Here is a tiny trained network, its code and every weight. The questions are about switching its units off for an input and a target symbol, where a switched-off unit gives its printed mean instead of its output.

import numpy as np


def w(rows, s, z=0):
    codes = np.array(rows[::2]) - 128.0
    scale = np.full(codes.shape[1], s)
    scale[-1] = z or s
    return codes * scale


def f(y):
    return np.maximum(y, 0)


def softmax(a):
    e = np.exp(a - a.max(-1, keepdims=True))
    return e / e.sum(-1, keepdims=True)


def log_softmax(a):
    a = a - a.max(-1, keepdims=True)
    return a - np.log(np.exp(a).sum(-1, keepdims=True))


def net(x, mask):
    ids = ['βγδεζηθλμξπστφψω'.index(c) for c in x.split()]
    T = len(ids)
    res = E[ids] + P[:T]
    u = 0
    for l in range(2):
        r = res
        for j in range(2):
            rows = slice(2 * j, 2 * j + 2)
            q, k, v = (r @ M[l][rows].T for M in (Q, K, V))
            z = softmax(np.where(np.tri(T) > 0, q @ k.T / 2**0.5, -1e9)) @ v
            o = O[l][rows]
            res = res + np.where(mask[u + j], z, o[:, -1]) @ o[:, :-1]
        u += 2
        y = f(res @ A[l][:, :-1].T + A[l][:, -1])
        res = res + np.where(mask[u : u + 4], y, B[l][:, -1]) @ B[l][:, :-1]
        u += 4
    return log_softmax(res[-1] @ U[:, :-1].T + U[:, -1])


Q, K, V, O, A, B = {}, {}, {}, {}, {}, {}
E = w([
[88,155,97,189,103,135,196,183,175,167],'β',
[77,148,151,171,176,96,108,136,34,138],'γ',
[35,53,118,168,133,212,167,110,66,130],'δ',
[224,153,205,94,143,86,185,91,123,167],'ε',
[182,158,127,118,38,139,195,103,154,35],'ζ',
[159,140,45,137,143,100,171,140,130,32],'η',
[153,66,197,109,159,174,54,107,118,193],'θ',
[187,99,140,103,218,183,126,130,159,80],'λ',
[152,64,118,113,180,190,252,89,128,130],'μ',
[130,142,139,144,45,64,130,98,73,161],'ξ',
[109,161,202,141,92,114,254,56,15,107],'π',
[85,137,241,155,90,220,120,117,114,114],'σ',
[95,87,116,141,166,127,60,107,28,68],'τ',
[174,127,129,124,74,181,99,146,216,91],'φ',
[175,143,123,133,205,70,199,143,113,166],'ψ',
[144,36,50,119,90,112,137,94,116,169],'ω',
],0.0087)
P = w([
[236,230,123,136,105,161,133,163,6,88],'0',
[163,232,53,69,114,177,140,187,43,124],'1',
[169,240,71,205,136,154,118,72,106,129],'2',
[70,203,84,11,139,137,152,163,109,133],'3',
[133,154,114,168,120,110,142,80,124,109],'4',
[28,144,129,31,130,82,159,139,153,88],'5',
[195,76,104,220,122,108,152,210,98,104],'6',
[71,63,169,131,116,47,161,117,168,60],'7',
[122,164,83,247,143,152,138,46,196,141],'8',
[178,26,159,243,136,62,160,184,134,80],'9',
[106,100,107,182,134,97,168,111,154,133],'10',
[131,122,64,253,108,147,153,89,158,153],'11',
],0.006)
Q[0] = w([
[108,226,67,78,143,182,105,65,121,167],'L0H0',
[206,141,100,251,127,168,121,81,110,141],'L0H0',
[135,48,178,160,121,81,148,185,142,98],'L0H1',
[62,123,144,20,128,94,137,159,142,122],'L0H1',
],0.026)
K[0] = w([
[204,140,104,142,103,187,131,200,52,153],'L0H0',
[187,99,142,253,134,122,124,105,132,122],'L0H0',
[66,115,150,109,143,78,130,72,190,110],'L0H1',
[85,164,111,20,122,141,133,152,118,142],'L0H1',
],0.027)
V[0] = w([
[105,215,153,215,118,7,153,203,129,191],'L0H0',
[140,76,98,80,126,27,32,40,47,172],'L0H0',
[91,108,210,114,2,190,195,97,109,224],'L0H1',
[64,164,212,126,218,194,74,219,66,156],'L0H1',
],0.013)
O[0] = w([
[120,98,206,1,156,89,167,177,154,151,139],'L0H0',
[121,224,141,134,242,97,99,68,175,156,104],'L0H0',
[162,169,127,142,81,240,158,110,155,247,145],'L0H1',
[241,81,167,220,155,98,136,208,100,141,2],'L0H1',
],0.0072,0.0043)
A[0] = w([
[156,155,134,86,87,143,4,177,202,102,26],'L0N0',
[147,151,136,125,46,29,80,148,121,180,5],'L0N1',
[113,106,154,96,176,221,57,141,108,99,60],'L0N2',
[165,88,130,110,139,140,4,85,106,156,83],'L0N3',
],0.015,0.0019)
B[0] = w([
[225,83,147,209,138,56,111,1,108,163,207],'L0N0',
[151,179,30,80,139,171,56,53,100,162,224],'L0N1',
[92,160,186,67,119,161,108,85,133,47,241],'L0N2',
[163,39,88,64,30,94,127,111,84,169,252],'L0N3',
],0.0084,0.0021)
Q[1] = w([
[79,148,152,42,74,96,170,105,155,94],'L1H0',
[103,108,58,143,73,123,193,131,68,104],'L1H0',
[156,116,104,142,169,247,88,155,171,178],'L1H1',
[110,66,58,151,158,209,236,68,57,121],'L1H1',
],0.011)
K[1] = w([
[155,165,75,137,82,79,205,141,216,97],'L1H0',
[136,83,165,159,130,162,135,120,236,84],'L1H0',
[86,158,188,135,124,117,144,96,7,162],'L1H1',
[52,32,178,182,178,168,195,90,156,115],'L1H1',
],0.012)
V[1] = w([
[62,123,132,155,159,176,57,196,170,120],'L1H0',
[222,124,155,109,87,139,61,117,251,80],'L1H0',
[144,235,190,160,43,48,148,124,85,118],'L1H1',
[159,155,118,103,26,82,32,165,210,140],'L1H1',
],0.012)
O[1] = w([
[160,162,57,73,106,136,81,228,118,163,2],'L1H0',
[158,174,132,168,60,73,149,133,227,83,133],'L1H0',
[28,157,212,123,89,81,167,152,161,128,134],'L1H1',
[121,158,106,89,39,2,132,134,134,179,91],'L1H1',
],0.0057,0.0095)
A[1] = w([
[106,98,113,158,233,54,47,166,150,139,105],'L1N0',
[57,223,60,173,198,131,193,181,142,99,174],'L1N1',
[171,108,97,160,187,102,177,123,130,253,248],'L1N2',
[156,144,166,36,217,93,145,126,195,141,237],'L1N3',
],0.011,0.0015)
B[1] = w([
[21,92,146,174,117,135,191,133,122,204,176],'L1N0',
[215,161,81,127,26,68,105,151,21,230,247],'L1N1',
[81,105,166,134,151,67,254,74,141,222,232],'L1N2',
[130,188,39,90,194,171,253,206,116,76,253],'L1N3',
],0.0055,0.0047)
U = w([
[160,162,172,119,108,130,181,96,34,94,253],'β',
[40,60,31,136,99,135,163,97,175,166,177],'γ',
[175,137,136,96,226,106,106,173,160,38,145],'δ',
[196,134,24,153,135,58,120,194,88,46,118],'ε',
[200,36,180,10,84,125,123,137,124,147,109],'ζ',
[45,91,124,112,151,70,80,128,58,49,73],'η',
[72,128,169,195,200,50,72,158,75,157,135],'θ',
[226,103,94,162,188,196,154,128,132,146,66],'λ',
[166,101,125,136,220,53,157,187,128,142,97],'μ',
[172,204,162,55,189,141,159,133,209,148,99],'ξ',
[143,137,105,164,59,143,140,227,154,208,151],'π',
[61,155,254,144,124,209,93,161,204,177,104],'σ',
[220,136,175,183,154,75,122,95,202,162,101],'τ',
[120,171,104,157,50,141,171,140,197,39,53],'φ',
[120,233,93,102,137,135,70,44,111,168,116],'ψ',
[85,120,88,201,122,222,98,140,91,105,65],'ω',
],0.0052,0.0075)

Each question gives the input, a string of symbols that net reads in full, and the target symbol t.
The units are the heads (2 rows each of Q, K, V and O) and the neurons (one row each of A and B). Each row of codes is followed by its name. A weight is (code - 128) times the scale printed after its matrix; where a second scale follows, it is the last column's (O, A, B and U).
mask holds one flag per unit, layer by layer, with each layer's heads first. A switched-off unit (its flag False) gives its mean, the last column of its rows in O or B, instead of its output. The means were averaged over made-up inputs and are rounded, as every weight is.
A unit's drop is (log p(t) with every unit on - log p(t) with that unit switched off) / (log p(t) with every unit on - log p(t) with every unit switched off).
The circuit of an input: a set's keep is (log p(t) with only the set's units on - log p(t) with every unit switched off) / (log p(t) with every unit on - log p(t) with every unit switched off). Starting from all 12 units, units are removed one at a time, each time the one whose removal leaves the highest keep (on an exact tie, the one counted first), for as long as the keep stays at least 0.8.
circuit, biggest first: the units of the circuit, biggest drop first
top k neurons: the k neurons with the biggest drops, biggest first
top k neurons in layer l: the k neurons of layer l with the biggest drops, biggest first
which heads matter: for each layer, one digit per head in row order, 1 if its drop is at least 0.15 and else 0, layers parted by /
drop of u: that unit's drop, to one decimal
input ω φ ξ ψ π π β θ, target σ: which heads matter : 01 / 01
input ω ω ω τ δ φ ε ω ω τ ω γ, target θ: circuit, biggest first : (L0H1, L1N0, L0H0)
input β β δ ω ω ω ξ ψ φ λ, target δ: top 2 neurons : (L1N3, L0N2)
input ζ ε β ω μ τ ω π γ, target ψ: circuit, biggest first : (L0H1, L0H0)
input τ φ σ ξ ξ η ξ δ ψ μ, target λ: top neuron : (L0N3)
input λ ω δ, target ω: circuit, biggest first : (L0H0, L1H1)
input φ σ ω δ ξ, target ψ: top 2 neurons in layer 0 : (L0N1, L0N3)
input ω ω φ, target ψ: circuit, biggest first : (L0H1, L0H0)
input ξ λ ω β, target ε: circuit, biggest first : (L0H1, L0H0, L1H0, L0N2)
input δ φ μ, target λ: circuit, biggest first : (L0H1, L1H1)
input μ β η ζ ξ ω σ ξ ξ γ, target ξ: which heads matter : 11 / 00
input ω β η σ η ω η δ φ μ β ζ, target φ: circuit, biggest first : (L0H0, L1H0)
input ω ζ ξ δ ψ, target ξ: which heads matter : 10 / 00
input τ β ψ ω π ζ σ, target σ: which heads matter : 01 / 01
input ω ξ δ, target ψ: circuit, biggest first : (L0H0, L1N1)
input λ ω β τ ξ β ω τ ω ω θ δ, target ψ: which heads matter : 11 / 00
input δ φ ξ γ δ ω ω δ ω φ ω ζ, target φ: circuit, biggest first : (L1H0, L0H0)
input φ φ γ φ γ μ μ, target μ: circuit, biggest first : (L0H0, L0H1, L1N2, L1N3)
input ω ξ δ β ε β ε β ω τ, target ζ: which heads matter : 10 / 00
input ψ τ ε φ σ ω σ ξ δ ε, target ξ: circuit, biggest first : (L0H0, L1N3, L0H1)
input β ω θ, target ζ: circuit, biggest first : (L0H0, L0N3)
input π ξ γ ψ φ θ ω η η τ, target η: circuit, biggest first : (L0H1)
input ω ε σ λ τ δ β ω γ β β π, target ζ: circuit, biggest first : (L0H0)
input ε η ω ψ ξ τ ω τ, target θ: top 2 neurons in layer 1 : (L1N0, L1N3)
input ω β π, target ψ: circuit, biggest first : (L0H0, L0H1)
input φ λ β ω θ τ β β ω, target ζ: drop of L1N2 : 0.0
input γ σ ε θ η ξ θ ω ξ η, target ψ: top neuron : (L1N1)
input μ γ δ ω β ε μ ω ε ω ω ξ, target ψ: drop of L0H0 : 0.2
input η β λ, target η: drop of L0H1 : 0.7
input η ω θ φ γ ξ δ ξ, target ξ: drop of L0H0 : 0.8
